Rows lie near named flat spaces through zero. A row that begins with a name and a colon came from that space; any other row is followed by the name of its block's space that it lies nearest.
rab-zipe: [-22 -24 -18 -17 -17  10  10  -6  13  -2   9  20 -13   3   2  12 -13 -12
  -9  10  -7 -23 -21  -5  -2   9 -12 -16   4   8 -14  -9   2]
gomun-nomin: [ 28 -21  16   0  55  -1 -25  -4  51   7 -11 -59  12 -14   5  -8  -8 -31
 -28  16  -1 -23  17  23  17  -7  -8  -1   9 -46 -14  34   5]
rab-zipe: [-36  -9   2 -49 -26 -29  -9  31 -26 -53 -19  11  44 -25   1  -1 -26  26
   9   8  -8   2   4  -5  29   2 -16 -44 -35 -23 -43   3  27]
sef-livav: [  7   3 -21   2  13 -19  -1 -22  -8 -10   0 -10 -21  -6  -1  -3 -33 -32
 -23 -37  16 -28  14   5 -30  -7   1 -20   8  -7  17  -3   5]
lofa-dak: [ 19  12  -1  22  -3  -4  21  -9   7  20  -4  16  -5  21 -10 -11  45   6
  15   3  11   6  -5  -8   5  27   0  30  13  27  26  -5 -46]
sef-livav: [  7   3  41  11 -25  32 -35  -5   9  25 -22  21   3  26 -11   1  36  52
   2  15  -3  29 -27  31  11  46   2  33 -15  56   1 -47  29]
gomun-nomin: [ 17  13 -18  22   9  -9  54 -38   3 -20  18  -9 -34   1   5   7  19   0
  -1  12   1 -39  -3 -13  32 -19 -47  17  43   5  -8  -2 -44]
sef-livav: [  0 -33   7 -17 -17 -27 -39 -31  -1 -12 -37  24  11  11 -12 -16  -3   2
   9  29 -11 -13  13  19  51  32 -24   2 -22  18 -14 -10  11]
lofa-dak: [  7 -15 -21 -41  13 -15  41   5 -31 -54   4 -15 -37 -17  18  -9 -30 -18
   0  16 -18 -29   6 -21  35 -35 -26 -31  16  -5 -30  39 -20]
lofa-dak: [-13  34 -52 -15 -34 -36  57 -17 -56 -65 -13  34 -38  10  10 -24  11  27
  35 -10  26 -22   4 -44  21  28 -49 -12  26  43   9  -4 -53]
rab-zipe: [ 14  15 -14   9  25  11  30  -9 -10 -34   1 -36 -38  -5  32  -3   9  20
  19  31  -3  -6  15 -14  39 -26 -41  14  35  -7 -15  31 -21]
rab-zipe: [-14  37 -18  13 -28 -16  22 -14 -46 -22  16  22 -10   0  -4   0  -5  17
  18 -23  11   1   5 -24  -6 -16  -8   2   9  14   9 -19  -4]
lofa-dak: [  5  -3  10  -3  -8 -22  40  14 -11  -8  16  14  30  -3  -9  -8  37   6
  42  51 -28  11   5 -35  71 -29 -12  24   3 -16 -25  34 -55]
lofa-dak: [  7 -17 -12  18  26  20  10   1  42  48  26 -10 -11   3  -1  14  -4 -52
 -24 -14   2 -11  -9   1 -48 -11  30   2  14 -20  24  12 -15]
rab-zipe: [ 37  -2  30   2  69  40  21  15  66   6  26 -89 -16 -30  11  26 -12 -20
 -80 -16   1 -40 -28  32 -26 -34  -4 -15  35 -43 -27   9  17]
sef-livav: [ -7  -6 -14 -11  16 -11 -40  17  14   7 -28 -12  21   1   6 -24 -12 -21
   7 -10  22  12  25  -1 -25  33  19 -15 -15 -22  21  27   5]
lofa-dak: [  9 -52  -6 -27  -4  -3 -33 -26  15  32  -2  28 -25  18 -23 -15 -38 -71
 -34 -12 -10 -32 -11  14 -22  21  29 -18 -11  30  14  -5  12]
rab-zipe: [ 31  15  10  26  47  17   1 -29  -1 -25   3 -66 -42 -18  28  15 -17  14
 -21   6  -6 -16  20  27  18 -50 -35  12  30 -20 -17   6  27]
gomun-nomin: [ -1   3  -8   6  17  -3  -5   1  12   5   6 -18   5  -9   3   2 -14 -20
 -12 -15  10  -8   9   0 -22  -9   7  -9   5 -25   7   9   4]
rab-zipe: [-20 -63 -12 -16 -37 -11 -25 -38  11  36   8  64  -5  18 -28  11 -31 -57
 -16   6 -26 -29 -15  12  -4  11  17 -12 -24  24   2 -28  14]
sef-livav: [ 35  27  27  42  21   8 -18 -52 -16  -1   9 -35 -39  -9  -4  24 -27  11
 -48 -45   3 -18   7  49 -23 -40  -7  13  13  11   8 -51  55]
rab-zipe: [-37  -3 -37   0 -31 -16  21  -1 -15 -25 -17  34   6   1  16  16   9  29
  32   7   7   5   6  -9   2  21 -27 -13 -11   1   2 -12 -13]
lofa-dak: [ 26  -8   8  40  12  21 -14   1  16  72  -4  16  -5  32  -5  -9  45 -17
  30  13  -4  47  10   2 -20  16  46  51  -4  21  53  15 -33]
gomun-nomin: [-41 -22  21 -56 -47  21 -34  18  -3   6  30  35  14  -7 -32  11 -64 -21
 -56 -34 -12 -22 -54   6 -41   3  35 -52 -27  21 -34 -46  77]
sef-livav: [-12 -47 -40 -27 -32 -28 -11 -48 -40 -16 -17  56 -49  17  -3  -9 -45 -41
   7   2 -17 -30  12   1  11   9 -10 -22 -14  43   9 -10   4]
rab-zipe: [-14  -5 -26  20 -16  -3  -2 -24 -15 -12 -24  22 -13  18  24  -1  26  32
  59  49  -6  19  27  -9  47  13 -38  30   2  12   4   9 -18]
sef-livav: [ 28 -13  -2  -2  44 -16 -14 -33   1 -50 -34 -56 -26 -13  30 -13 -11  10
   6  45 -10 -25  42  20  73 -18 -61   6  17 -24 -31  36   4]
lofa-dak: [ 29  16   5   2  45   0  38  25  -2 -25   4 -53  -5 -17  24 -12  22   9
  20  30  -7   9  21 -20  40 -37 -17  13  25 -34 -15  59 -41]
gomun-nomin: [  7  -2  -5 -15  -7  -3   7 -18 -26 -38 -20   1 -38   1  12  -1 -11  23
  -5   2  -3 -15  -2  12  21   6 -31 -10   4  32 -12 -15  10]
gomun-nomin: [-16  14  -1  26 -44  -2  -5 -45  -6  28  35  50   4  23 -33   0   8  -9
   8  -1   0 -14 -16 -21   8   1  -1  30  13  28   6 -40  -2]
sef-livav: [ -6   9 -46  22 -26 -35  43 -86 -21 -29  27  32 -51   3 -14  19 -29 -25
 -27 -35  12 -79  -6  -5  -2 -16 -51 -10  36  24   4 -54 -14]
lofa-dak: [ 15  -4  60  39  24  33 -83  22  46  81  -8 -23  61  10 -14  -1  30   5
   9  19  -8  66  16  33 -12   6  59  49 -33 -28  19   7  40]
rab-zipe: [-13 -19 -18 -18 -21  -4  -3  -9 -13   5   4  33 -20   9  -9  -1 -26 -27
 -10 -18  -2 -14 -11  -4 -24  10  14 -20  -8  25  11 -13   7]
gomun-nomin: [-24 -42  15 -61 -22  10 -42  34  12  -4 -23  21  27   7  -5 -24 -11  -1
   9  41 -18  11 -16  -5  32  40   9 -21 -31  12 -32  20  21]
gomun-nomin: [ -9  16  33  10 -38  -6 -41   2  -9  40   8  42  46  17 -42 -13  14   5
   7 -18   4  29 -11  -2 -13  21  42  21 -27  23  16 -35  19]
sef-livav: [ 11 -47 -27 -24 -16 -17  30 -56 -39 -21  14  38 -73  11  -3   1 -39 -48
  -5  21 -40 -50  -2  -7  42 -35 -25  -9  14  43 -14   1 -17]
rab-zipe: [-22 -38  -8   2  -3   8 -36 -13  23  -9 -43   2   8   3  28  19   5  33
  22  49 -13  11  16  33  35  26 -37   4 -23 -10 -18  -3  27]
gomun-nomin: [ 66   4  45 -29  65 -22   9  39  12 -30 -38 -74   6 -31  -3 -16  -2  -1
 -62 -44  14 -13   1  46 -15   7  12 -34  -9 -15  -3  16  -3]
lofa-dak: [ 11  16 -38  43  14   2  65 -33   2 -14   4  -9 -53  -2  25  38  16  15
 -11 -24  15 -26  -3  13 -29 -10 -38   4  33   8  24 -26 -32]
gomun-nomin: [ 41   9  76 -30   8 -14  20  71   9  -6 -27 -14  66  -8 -26 -25  71  50
   4  22 -11  38 -24   9  51  30  17  13 -27  10 -25  14 -39]
gomun-nomin: [ 25 -15  31 -25 -14   5  46   5   9   5  21  21 -10   8 -29  -1  26  -5
 -27  11 -22 -26 -51  -3  30   4  -1   4  11  43 -24 -17 -34]
sef-livav: [ 36 -24  43  22  28 -21 -70 -54  25  35   4 -24  22  -2 -35 -11 -26 -50
 -32   7 -18 -25  28  36  31 -29  11  25  -8 -25  -8  -4  37]
rab-zipe: [ -2   5  19 -32 -12  28 -14  11   1  10  32   3 -11   8 -20 -24 -20 -21
 -22  -2  -4 -12 -33 -25  -2  -2  21  -5  16  25 -19   3  19]
lofa-dak: [-46   6 -34  50 -64 -24 -13 -47 -18  31   0  83  24  27 -16  22  20  15
  48  -5   8  18  13  -7 -13  24  -3  28 -21  18  37 -54  -4]
sef-livav: [ 54  -3  22 -25  63  28  52  44 -33 -23  23 -68 -63 -31  29   9 -31 -20
 -33 -10 -34   7  -2   6 -11 -88  26 -21  18 -10 -15  53  -2]
gomun-nomin: [-39  -8 -11   8 -60  17  -7 -51  -1  25  50  63 -11  23 -29  13 -16 -17
   0  15 -16 -30 -34 -24  14  -7 -10  16  15  34 -17 -46  20]
sef-livav: [ 25   2  33  23  48   0 -50 -11  11  -7 -17 -65  19 -20  16  -1  -9  12
   3  29 -13  15  45  31  42 -40 -14  22  -5 -52 -21  28  38]
lofa-dak: [ -5  12  -3  43  -4  -5  35 -13  15  12  17   6  20  -4   0  32  35  20
  14  10  -3   3   0   1   9 -19 -18  25   8 -23   1 -17 -26]
[ -2  18  24  28 -14  -7 -55  10 -20  16 -42  14  45  17   2 -18  43  55
  64  30   2  73  38   9  30  29  11  45 -36   6  20   3  10]
gomun-nomin
[ 18   9  30 -23   3  17 -78  23 -26  20 -34  -4  -7  18  -9 -44 -22  -1
  -6 -32  15  44   9  17 -40  38  58  -3 -29  42  33   2  49]
rab-zipe
[ 15   8  49   8  12  24 -69  29  62  64 -20 -13  57  20 -29 -30  39   2
 -15  -8  27  32 -15  19 -29  70  48  26 -17   4  24  -7  15]
sef-livav
[  7  13  27  14   8  -7  -5  -3  10   8  19 -17  26 -20 -20  21 -14  -5
 -41 -36   2 -13  -9  22 -24 -26  13  -9  -6 -24  -7 -30  29]
rab-zipe
[  7  -1 -13 -23  18 -33  19   7  -8 -46 -20 -23   2 -20   9  -8 -14  -2
 -10 -11  10 -24  15   1  12   1 -24 -31   1 -21 -12  17 -14]
sef-livav
[  7   8  22 -15  10  15  21  29   2 -18   7 -25   2 -16   6   9   4  23
 -17   1  -7   1 -19   5   6 -15  -4 -11   4  -6 -25   2   7]
lofa-dak
[  3  23 -10  34   1  37  50 -24 -41 -19  37 -12 -69  -7  32  43  -8  34
   8   8 -25   4  -5  -1   6 -75 -27  20  32  14 -11 -15  14]
sef-livav
[  0   1 -35  17   5   9  30  -9 -15   1   4   6 -43   5  22  14  -2  -7
  11 -10   3   3   7  -6 -28 -12  -1   1  13  10  27   5 -19]
lofa-dak
[ -5  -7  -5 -23  -9 -15  -2  -8 -29 -38 -13   3 -12  -8   6  -5 -23   9
   3   6  -9 -11   8   1  26  -7 -22 -17  -6   7 -20   1  14]
lofa-dak
[ 42   0 -22  29  20 -16  42 -83  11 -11  16 -11 -68  13  -7  -5   5 -34
 -25   2   5 -74   0   0  34 -12 -54  24  59  27   5 -11 -46]
gomun-nomin
[ 22   3  29  21  18 -10 -39 -33  14   4  -9 -26  14  -5 -13  -1  -6   1
 -20  -1  -1 -12  16  32  20  -9 -11  16  -2 -14  -8 -16  30]
sef-livav
[  6 -16   6  35  -1  39 -28 -48 -27  26  21   5 -55  14  16  22 -21  -2
  19  36 -42  19  17  14  23 -61   0  42   7  20  -2  -6  42]
sef-livav
[ -6  -8  14 -24  -8  27 -10  32  15  31  15  12   5   7 -15  -6  -7 -20
 -23 -18   2   8 -33  -6 -40  18  43 -14  -8  17   6  -3  12]
lofa-dak
[ -5  22 -12 -27 -26  -6  50 -25 -49 -32  75  17 -43  -7 -25 -12 -47 -42
 -21 -15 -16 -56 -27 -58  20 -67  -9 -16  45  20 -34   0  -9]
rab-zipe
[ -3 -20 -34   0  15  10  30  40  -3  14 -17   8 -13   9  35   0  27  -6
  51  28  -7  43  19 -20 -11   5  19   6  -7  -7  30  54 -52]
gomun-nomin
[-10  -4 -36   7 -15 -26   9  -3 -33 -16 -37  32  -7  13  19  -8  20  19
  55  13   6  27  32 -10  11  25 -12   6 -15  14  28  13 -33]
rab-zipe
[ -3  21 -28  30  25 -15  -1 -29   2 -13  11 -33  -7 -16  14   7 -25 -18
  -4 -18  18 -21  33  -4 -14 -32 -19  -3  22 -45   8  10   7]
sef-livav
[ 11   3 -17  20  21  -8 -11 -62   4 -39 -15 -34 -37  -3  22   0 -14  11
  -2  24   4 -41  27  15  49 -10 -68  12  31  -8 -20  -2  12]
gomun-nomin
